Below is a small trained network, with its code and all its weights. Each question gives an input and a target symbol and asks what happens when units are switched off, that is, made to give their printed mean instead of their output.

import numpy as np


def w(rows, s, z=0):
    codes = np.array(rows[::2]) - 128.0
    scale = np.full(codes.shape[1], s)
    scale[-1] = z or s
    return codes * scale


def norm(h):
    return h / np.sqrt((h * h).mean(-1, keepdims=True) + 1e-5)


def f(y):
    return np.maximum(y, 0)


def softmax(a):
    e = np.exp(a - a.max(-1, keepdims=True))
    return e / e.sum(-1, keepdims=True)


def log_softmax(a):
    a = a - a.max(-1, keepdims=True)
    return a - np.log(np.exp(a).sum(-1, keepdims=True))


def net(x, mask):
    ids = ['ΓΞΠΣΨαβδεζλφω'.index(c) for c in x.split()]
    T = len(ids)
    res = E[ids] + P[:T]
    u = 0
    for l in range(2):
        q, k, v = (norm(res) @ M[l].T for M in (Q, K, V))
        z = softmax(np.where(np.tri(T) > 0, q @ k.T / 2**0.5, -1e9)) @ v
        res = res + np.where(mask[u], z, O[l][:, -1]) @ O[l][:, :-1]
        u += 1
        y = f(norm(res) @ A[l][:, :-1].T + A[l][:, -1])
        res = res + np.where(mask[u : u + 4], y, B[l][:, -1]) @ B[l][:, :-1]
        u += 4
    return log_softmax(norm(res)[-1] @ U[:, :-1].T + U[:, -1])


Q, K, V, O, A, B = {}, {}, {}, {}, {}, {}
E = w([
[107,107,166,83,106],'Γ',
[151,143,73,137,52],'Ξ',
[91,164,104,143,174],'Π',
[140,127,160,149,114],'Σ',
[106,154,99,151,138],'Ψ',
[102,157,107,152,166],'α',
[112,156,128,133,87],'β',
[224,100,74,139,123],'δ',
[132,116,149,151,149],'ε',
[160,110,167,121,172],'ζ',
[135,133,161,155,117],'λ',
[104,157,107,153,167],'φ',
[140,98,104,146,2],'ω',
],0.013)
P = w([
[101,39,150,149,138],'0',
[113,58,152,150,146],'1',
[124,90,150,150,160],'2',
[130,117,157,155,158],'3',
[131,142,163,156,154],'4',
[139,161,171,153,145],'5',
[145,178,176,154,139],'6',
[150,193,179,151,132],'7',
[156,212,186,145,123],'8',
[156,223,188,143,117],'9',
[161,232,194,138,104],'10',
[163,252,195,131,95],'11',
[149,244,195,135,94],'12',
],0.0031)
Q[0] = w([
[189,143,222,189,131],'L0H1',
[95,250,129,199,120],'L0H1',
],0.012)
K[0] = w([
[255,188,137,131,179],'L0H1',
[187,239,140,34,122],'L0H1',
],0.0075)
V[0] = w([
[60,121,159,195,120],'L0H1',
[163,164,94,255,117],'L0H1',
],0.0044)
O[0] = w([
[157,135,113,250,96,178],'L0H1',
[2,21,65,161,54,251],'L0H1',
],0.0045,0.0029)
A[0] = w([
[124,151,175,120,24,179],'L0N1',
[66,185,24,158,208,129],'L0N2',
[213,145,116,86,138,254],'L0N3',
[65,131,35,87,3,130],'L0N4',
],0.0043,0.0037)
B[0] = w([
[90,77,92,136,232,252],'L0N1',
[254,79,72,99,67,228],'L0N2',
[218,104,123,71,157,195],'L0N3',
[166,147,184,171,234,236],'L0N4',
],0.0048,0.0031)
Q[1] = w([
[157,169,105,223,142],'L1H1',
[180,174,42,31,10],'L1H1',
],0.012)
K[1] = w([
[128,255,140,122,86],'L1H1',
[190,103,64,153,58],'L1H1',
],0.012)
V[1] = w([
[224,191,125,243,118],'L1H1',
[21,252,31,21,212],'L1H1',
],0.0038)
O[1] = w([
[31,79,135,81,224,252],'L1H1',
[203,2,124,230,120,11],'L1H1',
],0.005,0.0032)
A[1] = w([
[164,159,69,214,95,27],'L1N1',
[97,19,78,134,81,2],'L1N2',
[174,3,98,116,158,145],'L1N3',
[44,194,156,117,127,234],'L1N4',
],0.0063,0.00091)
B[1] = w([
[174,240,136,92,55,169],'L1N1',
[171,100,254,47,141,167],'L1N2',
[96,150,134,192,100,197],'L1N3',
[206,90,96,121,93,253],'L1N4',
],0.0064,0.0038)
U = w([
[204,170,186,80,253,2],'Γ',
[44,38,78,40,193,104],'Ξ',
[172,215,181,218,70,24],'Π',
[122,127,101,122,125,75],'Σ',
[29,101,83,146,58,129],'Ψ',
[61,184,141,115,125,154],'α',
[122,170,121,135,108,161],'β',
[109,120,99,100,135,84],'δ',
[220,83,45,133,88,243],'ε',
[89,68,137,226,182,217],'ζ',
[122,128,105,120,122,75],'λ',
[80,159,134,124,129,92],'φ',
[82,97,71,69,68,115],'ω',
],0.011,0.0046)

Each question gives the input, a string of symbols that net reads in full, and the target symbol t.
The units are the heads (2 rows each of Q, K, V and O) and the neurons (one row each of A and B). Each row of codes is followed by its name. A weight is (code - 128) times the scale printed after its matrix; where a second scale follows, it is the last column's (O, A, B and U).
mask holds one flag per unit, layer by layer, with each layer's heads first. A switched-off unit (its flag False) gives its mean, the last column of its rows in O or B, instead of its output. The means were averaged over made-up inputs and are rounded, as every weight is.
A unit's drop is (log p(t) with every unit on - log p(t) with that unit switched off) / (log p(t) with every unit on - log p(t) with every unit switched off).
The circuit of an input: a set's keep is (log p(t) with only the set's units on - log p(t) with every unit switched off) / (log p(t) with every unit on - log p(t) with every unit switched off). Starting from all 10 units, units are removed one at a time, each time the one whose removal leaves the highest keep (on an exact tie, the one counted first), for as long as the keep stays at least 0.8.
circuit, biggest first: the units of the circuit, biggest drop first
k most important neurons: the k neurons with the biggest drops, biggest first
top k neurons in layer l: the k neurons of layer l with the biggest drops, biggest first
input λ Σ Ξ Ξ β Ξ Ξ φ, target Ξ: top neuron in layer 0 => (L0N2)
input ε α ε α δ Π Ξ ε α α ε λ, target ε: top 2 neurons in layer 0 => (L0N2; L0N4)
input ε ε ε Π δ λ Ψ Ψ δ Π α, target Π: 3 most important neurons => (L1N1; L0N3; L1N3)
input λ Γ Ξ ε Σ Σ Ξ ε, target Π: circuit, biggest first => (L1H1; L0N4)
input Ξ ε Σ β ω λ Ξ α, target Ξ: 3 most important neurons => (L0N2; L0N4; L1N3)
input ω λ ζ Ξ ε Ψ Ξ ζ α α ε Σ, target Γ: 2 most important neurons => (L0N2; L0N1)
input α ε Ξ ε ε ε Π ε α α Π Ξ, target Π: 3 most important neurons => (L0N1; L0N2; L1N1)
input ω Σ Ξ Σ, target ω: circuit, biggest first => (L1H1; L0N4; L1N4; L0H1)
input α ζ Ψ α Σ, target Γ: top 2 neurons in layer 1 => (L1N4; L1N1)
input δ δ ω Σ Σ φ Π ε λ, target ε: top 3 neurons in layer 0 => (L0N4; L0N2; L0N1)
input α ω ζ ε ω β δ ε ε α Σ, target ε: 3 most important neurons => (L1N4; L0N4; L0N2)
input Π ε λ ζ ε ε, target Γ: circuit, biggest first => (L0N2; L1N4; L1H1; L0N1)
input ε β ε β λ Ξ ε β φ β, target ζ: circuit, biggest first => (L0N1; L1H1)
input Ξ ζ Γ λ, target Π: circuit, biggest first => (L1H1)
input Γ ω ε, target Π: top 2 neurons in layer 0 => (L0N1; L0N4)
input ζ Γ Π Π β ζ φ Ξ ε Ξ Γ Γ, target Γ: top 2 neurons in layer 0 => (L0N1; L0N3)
input ε ω ε β δ Σ, target ε: 3 most important neurons => (L1N4; L0N1; L0N4)
input Ξ ε Σ Π α δ ε Γ ε δ Ξ ε, target ε: circuit, biggest first => (L1H1; L0H1; L1N4; L0N4)
input ε α β Ξ Ξ λ ε ε ω λ, target ζ: top 2 neurons in layer 1 => (L1N1; L1N4)
input ε δ Ψ ω ζ δ φ Γ β ε φ Ξ ε, target ζ: top 2 neurons in layer 1 => (L1N1; L1N2)
input Π α ε ε δ Ξ Π, target Ξ: 2 most important neurons => (L0N2; L0N4)
